A =
 22  188  155  101  123  119  151  128  111   87  152  138  149  100
109  127  135  137  105  116  216  135  119  197   94  188  108  138
110  162  113  153  130  161  194  133  129  137   88   68  116  139
116   72  148  111  136  133  136  146  200  103  194  109  132  146
101  143  138  171  156  136  182  140  101  158  167  138  114  145
176  129  129  105  121   94  138  115  149  117   89  120  124  131
104  140   81  125  146   99  119  123  165  148   47  182  129  149
Rows and columns are counted from 1.
(1, 1) => 22
(4, 14) => 146
(5, 1) => 101
(6, 11) => 89
(4, 6) => 133
(2, 3) => 135
(4, 13) => 132
(7, 11) => 47
(2, 1) => 109
(7, 4) => 125
(5, 8) => 140
(3, 9) => 129
(2, 12) => 188
(4, 10) => 103
(6, 1) => 176
(1, 10) => 87
(2, 13) => 108
(3, 3) => 113
(3, 8) => 133
(2, 2) => 127
(6, 4) => 105
(7, 3) => 81
(3, 7) => 194
(3, 2) => 162
(4, 12) => 109
(1, 14) => 100
(6, 13) => 124
(1, 12) => 138
(1, 8) => 128

grid =
[[ 10.7 -45.2 -32.9  26.7  -9.7]
 [-37.8 -49.4 -34.6 -60.7  40.1]
 [-30.7  18.5 -33.5  54.5 -28.1]
 [ 30.1   4.8 -18.2 -11.8 -44.8]]
Rows and columns are counted from 1.
(1, 1)	10.7
(4, 5)	-44.8
(2, 2)	-49.4
(3, 2)	18.5
(4, 2)	4.8
(3, 5)	-28.1
(2, 1)	-37.8
(1, 3)	-32.9
(3, 3)	-33.5
(2, 3)	-34.6
(3, 1)	-30.7
(4, 4)	-11.8
(1, 4)	26.7
(1, 2)	-45.2
(4, 3)	-18.2

m =
[[230, 113, 130, 148, 119, 95, 86, 25],
 [150, 188, 104, 68, 144, 86, 153, 187],
 [113, 175, 125, 79, 136, 128, 149, 190],
 [191, 125, 116, 129, 125, 88, 109, 75],
 [232, 225, 172, 60, 130, 147, 113, 111],
 [253, 153, 146, 119, 121, 105, 87, 31],
 [149, 100, 117, 147, 120, 106, 110, 82],
 [182, 193, 132, 73, 136, 111, 134, 146],
 [170, 241, 134, 41, 146, 119, 156, 207],
 [190, 230, 183, 53, 128, 174, 122, 143],
 [94, 88, 68, 137, 137, 61, 153, 170],
 [116, 67, 75, 178, 122, 63, 116, 79]]
Rows and columns are counted from 1.
(1, 1) = 230
(6, 4) = 119
(3, 2) = 175
(12, 8) = 79
(1, 4) = 148
(8, 4) = 73
(2, 5) = 144
(9, 2) = 241
(9, 6) = 119
(12, 5) = 122
(7, 5) = 120
(11, 5) = 137
(5, 4) = 60
(7, 6) = 106
(10, 1) = 190
(6, 2) = 153
(7, 4) = 147
(1, 8) = 25
(7, 7) = 110
(11, 3) = 68
(4, 8) = 75
(4, 3) = 116
(9, 8) = 207
(8, 7) = 134
(1, 7) = 86
(3, 3) = 125
(4, 5) = 125
(6, 7) = 87
(10, 3) = 183

X =
 27.1  -30.9   10.2    1.5   -4.6  -54.8  -65.6
 26.6  -43.3  -35.9   18.6  -49.8  -45.4   20.0
 17.7  -62.2  -56.9   12.9   35.1    3.4  -22.3
-49.7   23.4  -22.4   18.1  -26.0  -66.2   21.1
Rows and columns are counted from 1.
(1, 1)	27.1
(1, 5)	-4.6
(2, 3)	-35.9
(1, 4)	1.5
(1, 3)	10.2
(3, 5)	35.1
(4, 7)	21.1
(2, 7)	20.0
(2, 2)	-43.3
(1, 7)	-65.6
(1, 2)	-30.9
(4, 4)	18.1
(4, 6)	-66.2
(3, 3)	-56.9
(3, 2)	-62.2
(2, 5)	-49.8
(1, 6)	-54.8
(4, 1)	-49.7

B =
[[5, 6, 5, 5, 6, 5, 6],
 [3, 5, 5, 4, 7, 6, 4],
 [6, 3, 6, 8, 4, 5, 3],
 [6, 8, 4, 5, 5, 6, 7],
 [5, 5, 8, 7, 5, 5, 3],
 [6, 6, 6, 7, 3, 5, 5],
 [4, 3, 6, 5, 5, 5, 3],
 [6, 5, 7, 6, 4, 4, 4],
 [6, 4, 4, 6, 2, 4, 6],
 [3, 4, 4, 3, 6, 8, 4],
 [4, 5, 7, 4, 6, 3, 5]]
Rows and columns are counted from 1.
(1, 1)	5
(8, 2)	5
(3, 7)	3
(4, 2)	8
(11, 1)	4
(4, 1)	6
(1, 4)	5
(10, 4)	3
(10, 7)	4
(11, 2)	5
(1, 7)	6
(11, 3)	7
(1, 5)	6
(4, 4)	5
(9, 7)	6
(3, 6)	5
(2, 3)	5
(6, 3)	6
(4, 7)	7
(10, 1)	3
(7, 3)	6
(2, 5)	7
(1, 6)	5
(5, 2)	5
(7, 7)	3
(6, 7)	5
(7, 5)	5
(6, 5)	3
(9, 6)	4

arr =
44.5	-12.5	28.6	6.1	-48.9	-11.6	-69.0
-35.9	20.5	-21.1	0.5	56.1	18.2	76.6
-36.3	20.6	-21.1	1.0	55.8	18.5	76.1
Rows and columns are counted from 1.
(1, 1)	44.5
(2, 4)	0.5
(3, 7)	76.1
(2, 5)	56.1
(3, 6)	18.5
(3, 1)	-36.3
(1, 7)	-69.0
(1, 5)	-48.9
(3, 5)	55.8
(2, 7)	76.6

W =
3  3  4  3
3  3  8  1
3  3  4  3
Rows and columns are counted from 1.
(1, 1)	3
(3, 3)	4
(1, 2)	3

x =
-39.5	-3.0	-9.3	0.2	5.5	-8.4	-9.9	-17.4	-0.7	-0.9	-10.8	0.4	0.4
67.2	-15.0	11.3	0.2	-12.2	-6.9	-12.5	-29.9	1.5	-0.9	-6.8	0.4	0.4
18.3	-18.0	-57.5	0.1	5.5	-20.5	17.4	-3.3	5.1	-0.9	1.7	0.4	0.4
Indices start at 1.
row 1 col 1	-39.5
row 2 col 13	0.4
row 2 col 10	-0.9
row 2 col 7	-12.5
row 2 col 4	0.2
row 1 col 10	-0.9
row 3 col 13	0.4
row 1 col 13	0.4
row 2 col 3	11.3
row 2 col 6	-6.9
row 1 col 12	0.4
row 3 col 3	-57.5
row 3 col 10	-0.9
row 2 col 12	0.4
row 2 col 11	-6.8
row 2 col 1	67.2
row 2 col 5	-12.2
row 3 col 6	-20.5
row 1 col 2	-3.0
row 3 col 4	0.1
row 2 col 9	1.5
row 3 col 9	5.1
